Below are the code and all the weights of a small trained network. Each question names an input and a class and asks about switching units off, where a switched-off unit gives its printed mean instead of its output.

import numpy as np


def w(rows, s, z=0):
    codes = np.array(rows[::2]) - 128.0
    scale = np.full(codes.shape[1], s)
    scale[-1] = z or s
    return codes * scale


def norm(h):
    return h / np.sqrt((h * h).mean(-1, keepdims=True) + 1e-5)


def f(y):
    return np.maximum(y, 0)


def log_softmax(a):
    a = a - a.max(-1, keepdims=True)
    return a - np.log(np.exp(a).sum(-1, keepdims=True))


def net(x, mask):
    res = np.array(x, float).reshape(1, 6) / 4 @ E
    u = 0
    for l in range(2):
        y = f(norm(res) @ A[l][:, :-1].T + A[l][:, -1])
        res = res + np.where(mask[u : u + 6], y, B[l][:, -1]) @ B[l][:, :-1]
        u += 6
    return log_softmax(norm(res)[-1] @ U[:, :-1].T + U[:, -1])


A, B = {}, {}
E = w([
[130,123,134,125,117],'x0',
[106,171,233,204,169],'x1',
[164,228,104,160,62],'x2',
[125,127,129,127,129],'x3',
[254,123,199,108,185],'x4',
[157,86,87,228,140],'x5',
],0.0068)
A[0] = w([
[134,239,110,185,108,79],'L0N1',
[59,164,199,89,88,67],'L0N2',
[13,141,92,164,115,22],'L0N3',
[52,54,170,150,184,66],'L0N4',
[67,168,219,209,155,3],'L0N5',
[121,73,126,255,97,60],'L0N6',
],0.015,0.0049)
B[0] = w([
[12,45,178,163,97,232],'L0N1',
[119,173,124,79,195,219],'L0N2',
[252,138,169,145,120,243],'L0N3',
[37,125,166,156,44,247],'L0N4',
[206,77,20,110,120,254],'L0N5',
[116,204,143,27,193,248],'L0N6',
],0.018,0.0068)
A[1] = w([
[188,111,172,137,89,216],'L1N1',
[158,125,110,77,87,227],'L1N2',
[126,159,137,105,198,208],'L1N3',
[107,174,122,124,219,8],'L1N4',
[148,107,1,116,111,44],'L1N5',
[219,128,224,190,187,98],'L1N6',
],0.016,0.0015)
B[1] = w([
[127,126,181,203,159,225],'L1N1',
[109,126,93,216,117,254],'L1N2',
[105,221,105,137,180,224],'L1N3',
[109,172,73,76,151,192],'L1N4',
[206,8,43,97,169,237],'L1N5',
[255,161,235,241,62,220],'L1N6',
],0.012,0.0068)
U = w([
[194,39,39,138,150,107],'0',
[209,185,233,199,141,110],'1',
[101,130,150,114,151,253],'2',
[4,83,210,107,80,64],'3',
[116,254,107,32,191,74],'4',
],0.0087,0.007)

Each question gives the input, the list of numbers given to net, and the class t.
The units are the neurons (one row each of A and B). Each row of codes is followed by its name. A weight is (code - 128) times the scale printed after its matrix; where a second scale follows, it is the last column's (A, B and U).
mask holds one flag per neuron, layer by layer. A switched-off neuron (its flag False) gives its mean, the last column of its row in B, instead of its output. The means were averaged over made-up inputs and are rounded, as every weight is.
A unit's drop is (log p(t) with every unit on - log p(t) with that unit switched off) / (log p(t) with every unit on - log p(t) with every unit switched off).
The circuit of an input: a set's keep is (log p(t) with only the set's units on - log p(t) with every unit switched off) / (log p(t) with every unit on - log p(t) with every unit switched off). Starting from all 12 units, units are removed one at a time, each time the one whose removal leaves the highest keep (on an exact tie, the one counted first), for as long as the keep stays at least 0.8.
circuit, biggest first: the units of the circuit, biggest drop first
unit that matters most: the unit with the biggest drop
k most important neurons: the k neurons with the biggest drops, biggest first
k most important neurons of layer l: the k neurons of layer l with the biggest drops, biggest first
input [0,-4,-2,-7,-4,8], class 4: unit that matters most => L0N6
input [3,-2,8,0,6,2], class 3: 3 most important neurons of layer 0 => [L0N1, L0N3, L0N5]
input [5,-4,3,-7,-7,2], class 1: 2 most important neurons => [L0N3, L0N5]
input [-5,-2,-8,-2,6,6], class 3: 4 most important neurons of layer 0 => [L0N4, L0N3, L0N5, L0N2]
input [-7,7,7,-5,6,4], class 0: 3 most important neurons of layer 0 => [L0N5, L0N3, L0N4]
input [7,-5,-5,-8,7,-6], class 1: 3 most important neurons of layer 0 => [L0N5, L0N6, L0N1]
input [-7,7,-6,8,-2,4], class 0: 2 most important neurons => [L0N5, L0N1]
input [-6,-3,7,4,3,-6], class 3: 2 most important neurons of layer 0 => [L0N1, L0N5]
input [-3,8,3,7,5,7], class 0: 4 most important neurons => [L0N5, L0N3, L0N2, L1N5]
input [1,7,4,6,4,6], class 0: 2 most important neurons => [L0N5, L0N2]
input [-8,-7,-7,7,8,-6], class 1: 3 most important neurons of layer 0 => [L0N5, L0N6, L0N1]
input [-1,-7,8,4,-4,-8], class 3: circuit, biggest first => [L0N5, L0N1]
input [2,8,3,-3,-8,5], class 0: 2 most important neurons => [L0N5, L1N5]
input [-2,-2,2,3,-3,-1], class 1: circuit, biggest first => [L0N3]
input [-3,3,-5,-6,4,-7], class 4: circuit, biggest first => [L0N3, L0N1]
input [5,6,6,5,-2,8], class 4: 2 most important neurons of layer 0 => [L0N6, L0N4]
input [1,5,7,1,-2,-3], class 3: 2 most important neurons => [L0N1, L1N5]
input [0,-5,-7,-4,3,6], class 3: 2 most important neurons => [L0N5, L0N3]
input [2,5,-8,-8,-8,2], class 1: 3 most important neurons => [L0N3, L0N1, L1N1]
input [-1,-5,-8,-7,7,3], class 3: circuit, biggest first => [L0N5, L0N3]
input [6,-3,6,8,-8,4], class 1: most important neuron => [L0N3]
input [7,6,-6,3,-6,-8], class 4: 2 most important neurons of layer 0 => [L0N2, L0N1]
input [4,-2,5,2,0,4], class 3: 2 most important neurons of layer 0 => [L0N1, L0N2]
input [-1,2,5,-3,3,-7], class 4: 3 most important neurons of layer 0 => [L0N2, L0N4, L0N3]
input [5,6,5,-6,-5,3], class 0: 2 most important neurons of layer 0 => [L0N5, L0N4]
input [6,-4,7,1,-2,7], class 3: 3 most important neurons => [L0N1, L0N5, L0N2]
input [-3,6,3,3,2,8], class 4: 2 most important neurons of layer 1 => [L1N3, L1N4]
input [-6,4,-1,-1,-6,-6], class 1: most important neuron of layer 1 => [L1N6]
